Here is a tiny trained network, its code and every weight. The questions are about switching its units off for an input and a target symbol, where a switched-off unit gives its printed mean instead of its output.

import numpy as np


def w(rows, s, z=0):
    codes = np.array(rows[::2]) - 128.0
    scale = np.full(codes.shape[1], s)
    scale[-1] = z or s
    return codes * scale


def norm(h):
    return h / np.sqrt((h * h).mean(-1, keepdims=True) + 1e-5)


def f(y):
    return y / 2 * (1 + np.tanh(0.7978845608 * (y + 0.044715 * y**3)))


def softmax(a):
    e = np.exp(a - a.max(-1, keepdims=True))
    return e / e.sum(-1, keepdims=True)


def log_softmax(a):
    a = a - a.max(-1, keepdims=True)
    return a - np.log(np.exp(a).sum(-1, keepdims=True))


def net(x, mask):
    ids = ['ΞΠΨαζηλ'.index(c) for c in x.split()]
    T = len(ids)
    res = E[ids] + P[:T]
    r = norm(res)
    for j in range(2):
        rows = slice(3 * j, 3 * j + 3)
        q, k, v = (r @ M[0][rows].T for M in (Q, K, V))
        z = softmax(np.where(np.tri(T) > 0, q @ k.T / 3**0.5, -1e9)) @ v
        o = O[0][rows]
        res = res + np.where(mask[j], z, o[:, -1]) @ o[:, :-1]
    y = f(norm(res) @ A[0][:, :-1].T + A[0][:, -1])
    res = res + np.where(mask[2:26], y, B[0][:, -1]) @ B[0][:, :-1]
    return log_softmax(norm(res)[-1] @ U[:, :-1].T + U[:, -1])


Q, K, V, O, A, B = {}, {}, {}, {}, {}, {}
E = w([
[2,35,223],'Ξ',
[100,144,53],'Π',
[39,98,40],'Ψ',
[124,145,120],'α',
[112,156,71],'ζ',
[136,69,109],'η',
[69,166,79],'λ',
],0.0066)
P = w([
[191,124,153],'0',
[56,139,154],'1',
[20,36,9],'2',
[112,189,75],'3',
[4,23,15],'4',
[96,226,64],'5',
],0.0048)
Q[0] = w([
[189,136,116],'h0',
[124,85,135],'h0',
[106,133,204],'h0',
[168,249,75],'h1',
[96,99,178],'h1',
[79,93,114],'h1',
],0.018)
K[0] = w([
[77,165,101],'h0',
[107,116,152],'h0',
[189,161,155],'h0',
[250,86,193],'h1',
[75,136,145],'h1',
[103,105,86],'h1',
],0.018)
V[0] = w([
[44,218,170],'h0',
[176,137,105],'h0',
[19,255,131],'h0',
[25,71,200],'h1',
[173,160,180],'h1',
[56,173,3],'h1',
],0.0062)
O[0] = w([
[117,209,86,132],'h0',
[79,56,82,119],'h0',
[78,252,137,172],'h0',
[71,68,251,103],'h1',
[76,109,48,72],'h1',
[254,118,170,254],'h1',
],0.006,0.0067)
A[0] = w([
[98,222,165,100],'n0',
[125,131,119,126],'n1',
[116,159,157,79],'n2',
[159,35,144,4],'n3',
[133,146,126,106],'n4',
[35,116,122,68],'n5',
[133,108,125,157],'n6',
[94,95,149,201],'n7',
[106,81,62,108],'n8',
[175,199,226,40],'n9',
[130,104,125,154],'n10',
[161,156,163,54],'n11',
[103,176,165,45],'n12',
[106,168,161,52],'n13',
[84,102,87,102],'n14',
[105,134,142,114],'n15',
[68,151,248,94],'n16',
[116,128,139,129],'n17',
[153,151,111,106],'n18',
[67,155,114,93],'n19',
[84,93,74,125],'n20',
[116,130,119,81],'n21',
[178,122,120,161],'n22',
[104,101,148,216],'n23',
],0.011,0.0017)
B[0] = w([
[135,80,193,253],'n0',
[118,123,127,133],'n1',
[171,119,156,131],'n2',
[64,30,88,198],'n3',
[116,142,131,147],'n4',
[58,112,168,143],'n5',
[108,104,105,136],'n6',
[72,164,135,144],'n7',
[224,67,136,166],'n8',
[187,82,251,248],'n9',
[112,102,112,133],'n10',
[177,164,143,162],'n11',
[184,103,168,144],'n12',
[176,106,166,134],'n13',
[156,83,168,128],'n14',
[139,135,145,113],'n15',
[107,242,16,220],'n16',
[135,139,137,117],'n17',
[96,166,99,204],'n18',
[103,82,128,142],'n19',
[180,64,170,146],'n20',
[131,115,133,113],'n21',
[92,182,71,225],'n22',
[82,158,129,141],'n23',
],0.015,0.0028)
U = w([
[152,179,23,130],'Ξ',
[80,15,59,186],'Π',
[172,235,87,218],'Ψ',
[92,22,200,11],'α',
[185,149,244,113],'ζ',
[222,112,203,179],'η',
[1,189,195,6],'λ',
],0.0087,0.0011)

Each question gives the input, a string of symbols that net reads in full, and the target symbol t.
The units are the heads (3 rows each of Q, K, V and O) and the neurons (one row each of A and B). Each row of codes is followed by its name. A weight is (code - 128) times the scale printed after its matrix; where a second scale follows, it is the last column's (O, A, B and U).
mask holds one flag per unit, heads first, then neurons. A switched-off unit (its flag False) gives its mean, the last column of its rows in O or B, instead of its output. The means were averaged over made-up inputs and are rounded, as every weight is.
A unit's drop is (log p(t) with every unit on - log p(t) with that unit switched off) / (log p(t) with every unit on - log p(t) with every unit switched off).
The circuit of an input: a set's keep is (log p(t) with only the set's units on - log p(t) with every unit switched off) / (log p(t) with every unit on - log p(t) with every unit switched off). Starting from the 12 units with the biggest drops (on a tie, the unit counted first), units are removed one at a time, each time the one whose removal leaves the highest keep (on an exact tie, the one counted first), for as long as the keep stays at least 0.8.
units of the circuit, in order: the units of the circuit, biggest drop first
most important unit: the unit with the biggest drop
top k neurons: the k neurons with the biggest drops, biggest first
which heads matter: for each layer, one digit per head in row order, 1 if its drop is at least 0.15 and else 0, layers parted by /
drop when u is switched off: that unit's drop, to one decimal
input α Π Π λ, target Π: which heads matter	01
input λ Π Π Π Π Π, target η: units of the circuit, in order	(n16)
input η α Π ζ α η, target α: which heads matter	01
input α Π ζ ζ η Π, target Π: units of the circuit, in order	(h1, n16, n20)
input λ λ η Ψ, target η: which heads matter	01
input λ Π Π Ψ, target η: which heads matter	10
input Π λ Ξ α Ψ, target α: which heads matter	01
input λ Ψ α Ψ Π λ, target η: which heads matter	00
input α λ ζ λ Π α, target Π: top 3 neurons	(n9, n16, n19)
input α λ ζ Ψ Ξ Ξ, target Π: which heads matter	10
input ζ λ λ, target ζ: which heads matter	11
input λ Π ζ η Ξ ζ, target η: which heads matter	00
input Ψ η Π Π, target ζ: which heads matter	01
input λ Π Ξ α ζ, target Ψ: most important unit	h0
input Ξ η α Ξ Π α, target λ: top 2 neurons	(n16, n5)
input ζ λ Ψ Ξ ζ η, target Ξ: drop when n10 is switched off	0.0
input Ψ λ ζ, target Ψ: drop when n3 is switched off	0.1
input λ Π λ λ Π ζ, target η: drop when n16 is switched off	0.2
